Here is a tiny trained network, its code and every weight. The questions are about switching its units off for an input and a class, where a switched-off unit gives its printed mean instead of its output.

import numpy as np


def w(rows, s, z=0):
    codes = np.array(rows[::2]) - 128.0
    scale = np.full(codes.shape[1], s)
    scale[-1] = z or s
    return codes * scale


def f(y):
    return y / 2 * (1 + np.tanh(0.7978845608 * (y + 0.044715 * y**3)))


def log_softmax(a):
    a = a - a.max(-1, keepdims=True)
    return a - np.log(np.exp(a).sum(-1, keepdims=True))


def net(x, mask):
    res = np.array(x, float).reshape(1, 4) / 4 @ E
    y = f(res @ A[0][:, :-1].T + A[0][:, -1])
    res = res + np.where(mask, y, B[0][:, -1]) @ B[0][:, :-1]
    return log_softmax(res[-1] @ U[:, :-1].T + U[:, -1])


A, B = {}, {}
E = w([
[140,103,166,19,127,199],'x0',
[131,160,20,76,88,123],'x1',
[128,218,111,167,133,228],'x2',
[127,136,60,183,252,253],'x3',
],0.0073)
A[0] = w([
[127,89,93,152,150,77,165],'neuron 1',
[130,72,93,149,177,134,34],'neuron 2',
[131,119,207,23,100,162,1],'neuron 3',
[138,116,86,134,185,175,170],'neuron 4',
[132,69,216,68,102,63,139],'neuron 5',
[128,161,96,102,111,194,116],'neuron 6',
[120,136,144,99,125,122,77],'neuron 7',
[129,88,139,93,108,40,121],'neuron 8',
[157,105,116,135,86,129,79],'neuron 9',
[122,138,188,233,99,59,119],'neuron 10',
[103,116,160,90,98,122,117],'neuron 11',
[132,122,116,124,139,176,70],'neuron 12',
[126,150,123,129,120,131,151],'neuron 13',
[105,123,104,125,163,150,162],'neuron 14',
[130,74,180,99,185,154,104],'neuron 15',
[125,154,71,115,122,173,120],'neuron 16',
[136,174,89,103,120,180,84],'neuron 17',
[122,124,101,148,122,94,184],'neuron 18',
[139,119,121,130,114,132,48],'neuron 19',
[124,128,90,91,96,69,56],'neuron 20',
[133,135,35,61,70,43,50],'neuron 21',
[123,114,155,8,67,99,215],'neuron 22',
[126,133,25,150,150,125,80],'neuron 23',
[137,108,172,140,134,117,131],'neuron 24',
[126,173,155,194,89,103,110],'neuron 25',
[130,106,72,154,143,96,18],'neuron 26',
[127,43,188,118,204,138,50],'neuron 27',
[123,208,157,213,75,119,124],'neuron 28',
],0.014,0.0036)
B[0] = w([
[131,90,150,135,185,56,169],'neuron 1',
[122,84,144,119,179,147,155],'neuron 2',
[254,108,136,96,170,164,203],'neuron 3',
[91,121,81,128,179,169,203],'neuron 4',
[127,202,157,6,139,73,250],'neuron 5',
[110,198,101,119,101,152,180],'neuron 6',
[145,124,138,114,127,130,134],'neuron 7',
[42,143,155,72,79,115,219],'neuron 8',
[103,119,139,121,109,143,132],'neuron 9',
[133,203,174,181,109,58,203],'neuron 10',
[150,121,145,85,142,125,167],'neuron 11',
[90,157,118,124,126,165,152],'neuron 12',
[146,122,110,134,115,123,135],'neuron 13',
[115,119,99,130,157,155,163],'neuron 14',
[133,127,182,176,140,185,175],'neuron 15',
[121,189,93,106,135,107,176],'neuron 16',
[105,205,106,102,108,125,175],'neuron 17',
[131,107,122,143,167,75,157],'neuron 18',
[118,133,139,123,119,124,120],'neuron 19',
[69,101,118,109,78,133,177],'neuron 20',
[76,41,67,131,47,125,218],'neuron 21',
[168,11,143,69,91,160,252],'neuron 22',
[159,124,75,120,204,70,182],'neuron 23',
[123,151,177,133,138,119,150],'neuron 24',
[154,142,145,181,102,118,162],'neuron 25',
[181,91,130,123,190,96,144],'neuron 26',
[87,95,204,179,130,180,179],'neuron 27',
[179,118,121,215,59,134,179],'neuron 28',
],0.035,0.012)
U = w([
[80,154,137,117,113,110,2],'0',
[105,132,166,193,237,218,155],'1',
[139,227,20,128,165,196,184],'2',
[252,97,196,19,119,198,129],'3',
[133,28,134,36,36,93,216],'4',
[148,96,67,151,253,94,49],'5',
[126,183,231,96,88,41,43],'6',
[196,171,141,247,89,73,181],'7',
],0.0056,0.0029)

Each question gives the input, the list of numbers given to net, and the class t.
The units are the neurons (one row each of A and B). Each row of codes is followed by its name. A weight is (code - 128) times the scale printed after its matrix; where a second scale follows, it is the last column's (A, B and U).
mask holds one flag per neuron, in row order. A switched-off neuron (its flag False) gives its mean, the last column of its row in B, instead of its output. The means were averaged over made-up inputs and are rounded, as every weight is.
A unit's drop is (log p(t) with every unit on - log p(t) with that unit switched off) / (log p(t) with every unit on - log p(t) with every unit switched off).
The circuit of an input: a set's keep is (log p(t) with only the set's units on - log p(t) with every unit switched off) / (log p(t) with every unit on - log p(t) with every unit switched off). Starting from the 12 units with the biggest drops (on a tie, the unit counted first), units are removed one at a time, each time the one whose removal leaves the highest keep (on an exact tie, the one counted first), for as long as the keep stays at least 0.8.
circuit, biggest first: the units of the circuit, biggest drop first
k most important neurons: the k neurons with the biggest drops, biggest first
drop of u: that unit's drop, to one decimal
input [-1,-2,6,-8], class 6: circuit, biggest first => [neuron 10]
input [2,-5,-7,-4], class 6: 3 most important neurons => [neuron 8; neuron 5; neuron 10]
input [8,0,-6,-6], class 3: 2 most important neurons => [neuron 3; neuron 5]
input [2,-6,-7,-7], class 6: 2 most important neurons => [neuron 5; neuron 10]
input [-8,2,-6,-1], class 6: 2 most important neurons => [neuron 10; neuron 22]
input [-6,-7,2,-5], class 7: 2 most important neurons => [neuron 28; neuron 25]
input [4,-5,6,5], class 2: 2 most important neurons => [neuron 6; neuron 17]
input [0,-4,-7,-5], class 6: 2 most important neurons => [neuron 5; neuron 10]
input [7,-8,5,1], class 1: drop of neuron 22 => 0.2
input [-2,2,1,2], class 2: drop of neuron 22 => 0.2
input [-8,1,5,8], class 2: drop of neuron 6 => 0.2
input [-4,-5,2,7], class 1: drop of neuron 18 => 0.0
